Below are the code and all the weights of a small trained network. Each question names an input and a class and asks about switching units off, where a switched-off unit gives its printed mean instead of its output.

import numpy as np


def w(rows, s, z=0):
    codes = np.array(rows[::2]) - 128.0
    scale = np.full(codes.shape[1], s)
    scale[-1] = z or s
    return codes * scale


def f(y):
    return np.maximum(y, 0)


def log_softmax(a):
    a = a - a.max(-1, keepdims=True)
    return a - np.log(np.exp(a).sum(-1, keepdims=True))


def net(x, mask):
    res = np.array(x, float).reshape(1, 4) / 4 @ E
    y = f(res @ A[0][:, :-1].T + A[0][:, -1])
    res = res + np.where(mask, y, B[0][:, -1]) @ B[0][:, :-1]
    return log_softmax(res[-1] @ U[:, :-1].T + U[:, -1])


A, B = {}, {}
E = w([
[3,58,175,165,45],'x0',
[62,47,74,10,200],'x1',
[68,188,209,165,244],'x2',
[118,231,196,25,73],'x3',
],0.0058)
A[0] = w([
[82,67,93,24,183,62],'n1',
[104,148,154,141,179,58],'n2',
[91,154,165,149,178,60],'n3',
[76,118,129,140,105,60],'n4',
[83,108,139,135,97,64],'n5',
[93,151,153,154,182,66],'n6',
[175,128,132,121,153,78],'n7',
[165,170,160,222,82,64],'n8',
[179,172,141,227,71,25],'n9',
[218,177,91,103,181,63],'n10',
[87,162,156,145,183,68],'n11',
[172,149,124,100,154,76],'n12',
[121,123,124,127,131,255],'n13',
[197,154,110,113,173,64],'n14',
[145,40,68,251,192,71],'n15',
[139,114,103,120,84,76],'n16',
[166,98,105,110,75,63],'n17',
[43,89,180,137,59,61],'n18',
[111,76,129,60,158,55],'n19',
[112,158,147,99,118,79],'n20',
[133,87,96,189,152,42],'n21',
[134,147,144,100,115,79],'n22',
[88,157,153,157,186,65],'n23',
[136,109,137,108,148,94],'n24',
[160,63,96,195,165,42],'n25',
[113,133,152,134,166,119],'n26',
[137,145,127,149,115,189],'n27',
[172,90,81,93,47,73],'n28',
[43,113,142,158,87,58],'n29',
[107,121,129,133,108,104],'n30',
[145,173,79,130,154,86],'n31',
[71,107,98,60,164,47],'n32',
[173,185,163,223,62,62],'n33',
[31,98,161,165,63,65],'n34',
[85,155,188,153,212,79],'n35',
[107,102,116,82,151,59],'n36',
[115,215,183,11,63,50],'n37',
[173,84,92,101,61,76],'n38',
[171,96,96,104,64,75],'n39',
[133,144,134,137,119,104],'n40',
[105,202,179,41,76,46],'n41',
[234,154,110,99,187,73],'n42',
[159,141,115,122,146,78],'n43',
[150,117,92,121,91,68],'n44',
[153,113,101,119,85,64],'n45',
[80,85,91,55,167,88],'n46',
],0.015,0.0089)
B[0] = w([
[202,119,137,147,165,225],'n1',
[129,155,104,138,99,155],'n2',
[137,165,103,141,99,167],'n3',
[110,110,108,152,135,149],'n4',
[112,104,113,154,121,154],'n5',
[133,162,108,139,97,165],'n6',
[116,112,113,148,129,148],'n7',
[196,117,121,134,157,205],'n8',
[197,135,128,155,169,198],'n9',
[89,93,128,186,129,208],'n10',
[134,169,106,140,98,171],'n11',
[106,108,122,154,137,159],'n12',
[102,138,254,86,109,250],'n13',
[103,98,120,168,128,179],'n14',
[79,131,83,47,182,254],'n15',
[128,150,112,138,107,154],'n16',
[133,158,104,139,95,168],'n17',
[87,91,125,184,130,208],'n18',
[169,131,132,143,154,173],'n19',
[122,136,118,107,135,147],'n20',
[114,134,97,92,152,167],'n21',
[125,120,111,118,144,141],'n22',
[134,166,108,138,94,171],'n23',
[134,122,134,130,133,137],'n24',
[104,129,89,86,162,187],'n25',
[136,143,128,130,103,161],'n26',
[135,128,183,105,121,192],'n27',
[127,190,123,142,87,208],'n28',
[103,94,108,174,125,182],'n29',
[116,120,130,138,125,143],'n30',
[113,107,123,150,125,159],'n31',
[181,127,112,144,162,179],'n32',
[197,118,142,134,167,221],'n33',
[89,89,129,186,130,212],'n34',
[144,178,110,134,74,203],'n35',
[160,121,126,135,138,155],'n36',
[90,134,80,54,177,227],'n37',
[130,174,118,136,85,197],'n38',
[135,167,114,137,88,187],'n39',
[135,130,128,127,137,137],'n40',
[103,126,90,66,170,201],'n41',
[94,88,133,182,121,213],'n42',
[116,115,116,145,134,144],'n43',
[130,148,106,138,104,154],'n44',
[133,145,97,138,101,154],'n45',
[184,118,143,132,151,208],'n46',
],0.07,0.0093)
U = w([
[181,137,154,166,180,135],'0',
[82,146,106,103,176,137],'1',
[76,103,137,212,142,115],'2',
[125,202,118,165,94,191],'3',
[112,124,248,105,122,255],'4',
[131,102,125,132,99,42],'5',
[143,83,138,116,85,37],'6',
],0.011,0.0034)

Each question gives the input, the list of numbers given to net, and the class t.
The units are the neurons (one row each of A and B). Each row of codes is followed by its name. A weight is (code - 128) times the scale printed after its matrix; where a second scale follows, it is the last column's (A, B and U).
mask holds one flag per neuron, in row order. A switched-off neuron (its flag False) gives its mean, the last column of its row in B, instead of its output. The means were averaged over made-up inputs and are rounded, as every weight is.
A unit's drop is (log p(t) with every unit on - log p(t) with that unit switched off) / (log p(t) with every unit on - log p(t) with every unit switched off).
The circuit of an input: a set's keep is (log p(t) with only the set's units on - log p(t) with every unit switched off) / (log p(t) with every unit on - log p(t) with every unit switched off). Starting from the 12 units with the biggest drops (on a tie, the unit counted first), units are removed one at a time, each time the one whose removal leaves the highest keep (on an exact tie, the one counted first), for as long as the keep stays at least 0.8.
circuit, biggest first: the units of the circuit, biggest drop first
k most important neurons: the k neurons with the biggest drops, biggest first
drop of u: that unit's drop, to one decimal
input [8,0,-8,7], class 2: circuit, biggest first -> [n18]
input [7,-1,3,-7], class 1: 4 most important neurons -> [n15, n25, n21, n42]
input [-5,3,0,-5], class 1: 2 most important neurons -> [n15, n34]
input [-3,7,-8,-6], class 3: 4 most important neurons -> [n28, n38, n39, n33]
input [-6,-3,-7,0], class 3: 2 most important neurons -> [n28, n38]
input [-8,-5,-3,7], class 2: 2 most important neurons -> [n10, n42]
input [-1,-4,6,-5], class 3: 2 most important neurons -> [n35, n37]
input [-8,2,3,-8], class 1: 2 most important neurons -> [n15, n25]
input [7,7,-4,0], class 0: 2 most important neurons -> [n1, n46]
input [6,-6,-7,8], class 1: 2 most important neurons -> [n37, n41]
input [-3,1,6,5], class 3: 3 most important neurons -> [n15, n35, n11]
input [1,-1,7,6], class 3: 3 most important neurons -> [n35, n15, n11]
input [1,-5,-4,-6], class 1: drop of n25 -> 0.4
input [0,-3,2,-5], class 1: circuit, biggest first -> [n15]
input [-4,-4,-7,1], class 3: drop of n44 -> 0.0
input [-4,-3,-5,0], class 3: drop of n18 -> 0.1
